Below is a small trained network, with its code and all its weights. Each question gives an input and a target symbol and asks what happens when units are switched off, that is, made to give their printed mean instead of their output.

import numpy as np


def w(rows, s, z=0):
    codes = np.array(rows[::2]) - 128.0
    scale = np.full(codes.shape[1], s)
    scale[-1] = z or s
    return codes * scale


def f(y):
    return np.maximum(y, 0)


def softmax(a):
    e = np.exp(a - a.max(-1, keepdims=True))
    return e / e.sum(-1, keepdims=True)


def log_softmax(a):
    a = a - a.max(-1, keepdims=True)
    return a - np.log(np.exp(a).sum(-1, keepdims=True))


def net(x, mask):
    ids = ['γδζηθφω'.index(c) for c in x.split()]
    T = len(ids)
    res = E[ids] + P[:T]
    u = 0
    for l in range(2):
        r = res
        for j in range(2):
            rows = slice(2 * j, 2 * j + 2)
            q, k, v = (r @ M[l][rows].T for M in (Q, K, V))
            z = softmax(np.where(np.tri(T) > 0, q @ k.T / 2**0.5, -1e9)) @ v
            o = O[l][rows]
            res = res + np.where(mask[u + j], z, o[:, -1]) @ o[:, :-1]
        u += 2
        y = f(res @ A[l][:, :-1].T + A[l][:, -1])
        res = res + np.where(mask[u : u + 8], y, B[l][:, -1]) @ B[l][:, :-1]
        u += 8
    return log_softmax(res[-1] @ U[:, :-1].T + U[:, -1])


Q, K, V, O, A, B = {}, {}, {}, {}, {}, {}
E = w([
[73,144,136,89],'γ',
[235,93,76,124],'δ',
[83,153,143,250],'ζ',
[120,37,79,58],'η',
[214,199,161,45],'θ',
[127,92,231,110],'φ',
[122,158,34,82],'ω',
],0.012)
P = w([
[68,3,83,149],'0',
[121,132,141,55],'1',
[135,148,135,59],'2',
[157,137,99,84],'3',
[180,116,100,68],'4',
[208,103,88,83],'5',
],0.0028)
Q[0] = w([
[155,105,2,98],'0.h1',
[145,34,6,79],'0.h1',
[9,82,206,159],'0.h2',
[167,151,185,34],'0.h2',
],0.0073)
K[0] = w([
[85,189,166,156],'0.h1',
[76,181,169,205],'0.h1',
[196,85,169,2],'0.h2',
[8,101,174,141],'0.h2',
],0.0089)
V[0] = w([
[148,81,134,93],'0.h1',
[118,63,1,71],'0.h1',
[44,145,138,213],'0.h2',
[108,27,137,184],'0.h2',
],0.0068)
O[0] = w([
[163,130,49,226,185],'0.h1',
[128,107,2,127,249],'0.h1',
[228,45,131,180,65],'0.h2',
[93,67,99,228,231],'0.h2',
],0.0058,0.002)
A[0] = w([
[72,91,133,52,250],'0.n1',
[165,226,213,119,166],'0.n2',
[115,24,119,229,117],'0.n3',
[28,141,94,140,155],'0.n4',
[119,112,20,155,92],'0.n5',
[177,90,131,91,236],'0.n6',
[91,253,27,171,3],'0.n7',
[46,209,196,153,145],'0.n8',
],0.0065,0.0029)
B[0] = w([
[67,115,78,124,253],'0.n1',
[143,134,167,8,156],'0.n2',
[110,130,165,220,200],'0.n3',
[132,170,81,168,187],'0.n4',
[157,149,2,104,201],'0.n5',
[136,64,97,80,233],'0.n6',
[179,185,76,54,163],'0.n7',
[210,162,139,153,159],'0.n8',
],0.008,0.0047)
Q[1] = w([
[214,123,142,184],'1.h1',
[87,95,53,143],'1.h1',
[118,210,199,86],'1.h2',
[165,254,150,133],'1.h2',
],0.0093)
K[1] = w([
[225,155,143,73],'1.h1',
[41,66,110,78],'1.h1',
[77,53,98,111],'1.h2',
[117,2,164,9],'1.h2',
],0.0078)
V[1] = w([
[176,157,100,210],'1.h1',
[145,127,176,161],'1.h1',
[194,254,134,172],'1.h2',
[41,189,132,189],'1.h2',
],0.0084)
O[1] = w([
[251,161,208,57,105],'1.h1',
[180,106,8,104,2],'1.h1',
[195,213,112,174,92],'1.h2',
[27,255,81,197,144],'1.h2',
],0.0061,0.0053)
A[1] = w([
[69,98,134,137,177],'1.n1',
[127,2,127,129,112],'1.n2',
[98,109,190,222,90],'1.n3',
[76,138,147,238,2],'1.n4',
[147,85,125,131,106],'1.n5',
[193,95,103,146,155],'1.n6',
[37,147,159,129,170],'1.n7',
[193,130,130,180,155],'1.n8',
],0.0069,0.0048)
B[1] = w([
[117,135,118,221,248],'1.n1',
[233,12,129,191,254],'1.n2',
[61,37,217,33,167],'1.n3',
[57,5,144,1,169],'1.n4',
[153,152,118,148,157],'1.n5',
[162,184,139,164,186],'1.n6',
[43,196,183,241,235],'1.n7',
[170,167,207,161,182],'1.n8',
],0.0053,0.0044)
U = w([
[110,71,255,159,132],'γ',
[35,196,121,156,228],'δ',
[178,195,139,205,103],'ζ',
[213,111,128,113,209],'η',
[115,119,180,16,159],'θ',
[123,181,57,54,3],'φ',
[98,63,69,131,23],'ω',
],0.0076,0.0021)

Each question gives the input, a string of symbols that net reads in full, and the target symbol t.
The units are the heads (2 rows each of Q, K, V and O) and the neurons (one row each of A and B). Each row of codes is followed by its name. A weight is (code - 128) times the scale printed after its matrix; where a second scale follows, it is the last column's (O, A, B and U).
mask holds one flag per unit, layer by layer, with each layer's heads first. A switched-off unit (its flag False) gives its mean, the last column of its rows in O or B, instead of its output. The means were averaged over made-up inputs and are rounded, as every weight is.
A unit's drop is (log p(t) with every unit on - log p(t) with that unit switched off) / (log p(t) with every unit on - log p(t) with every unit switched off).
The circuit of an input: a set's keep is (log p(t) with only the set's units on - log p(t) with every unit switched off) / (log p(t) with every unit on - log p(t) with every unit switched off). Starting from the 12 units with the biggest drops (on a tie, the unit counted first), units are removed one at a time, each time the one whose removal leaves the highest keep (on an exact tie, the one counted first), for as long as the keep stays at least 0.8.
circuit, biggest first: the units of the circuit, biggest drop first
k most important neurons: the k neurons with the biggest drops, biggest first
k most important neurons of layer l: the k neurons of layer l with the biggest drops, biggest first
which heads matter: for each layer, one digit per head in row order, 1 if its drop is at least 0.15 and else 0, layers parted by /
drop when u is switched off: that unit's drop, to one decimal
input η φ θ, target θ: which heads matter : 00 / 01
input θ δ ζ η θ, target η: which heads matter : 01 / 01
input η η ω, target φ: circuit, biggest first : 0.h1, 0.n7, 0.n5
input η η φ η, target γ: circuit, biggest first : 0.h1, 1.h1, 1.h2, 0.n5
input φ ζ δ, target ζ: which heads matter : 01 / 01
input η η θ, target θ: circuit, biggest first : 1.h2, 0.n2
input ζ η δ, target ζ: most important neuron : 0.n3
input η ζ φ, target δ: 3 most important neurons of layer 0 : 0.n3, 0.n6, 0.n8
input ζ δ δ ζ, target η: which heads matter : 01 / 11
input ζ η ω η ζ, target ω: which heads matter : 11 / 11
input φ ζ η η ζ, target ω: 3 most important neurons of layer 0 : 0.n7, 0.n6, 0.n4
input δ ζ φ, target ζ: drop when 0.h2 is switched off : 0.2
input ζ η φ, target δ: drop when 0.h1 is switched off : 0.8
input η δ η ω ω, target φ: drop when 1.n7 is switched off : 0.0
input ζ η η θ, target η: most important neuron : 0.n1
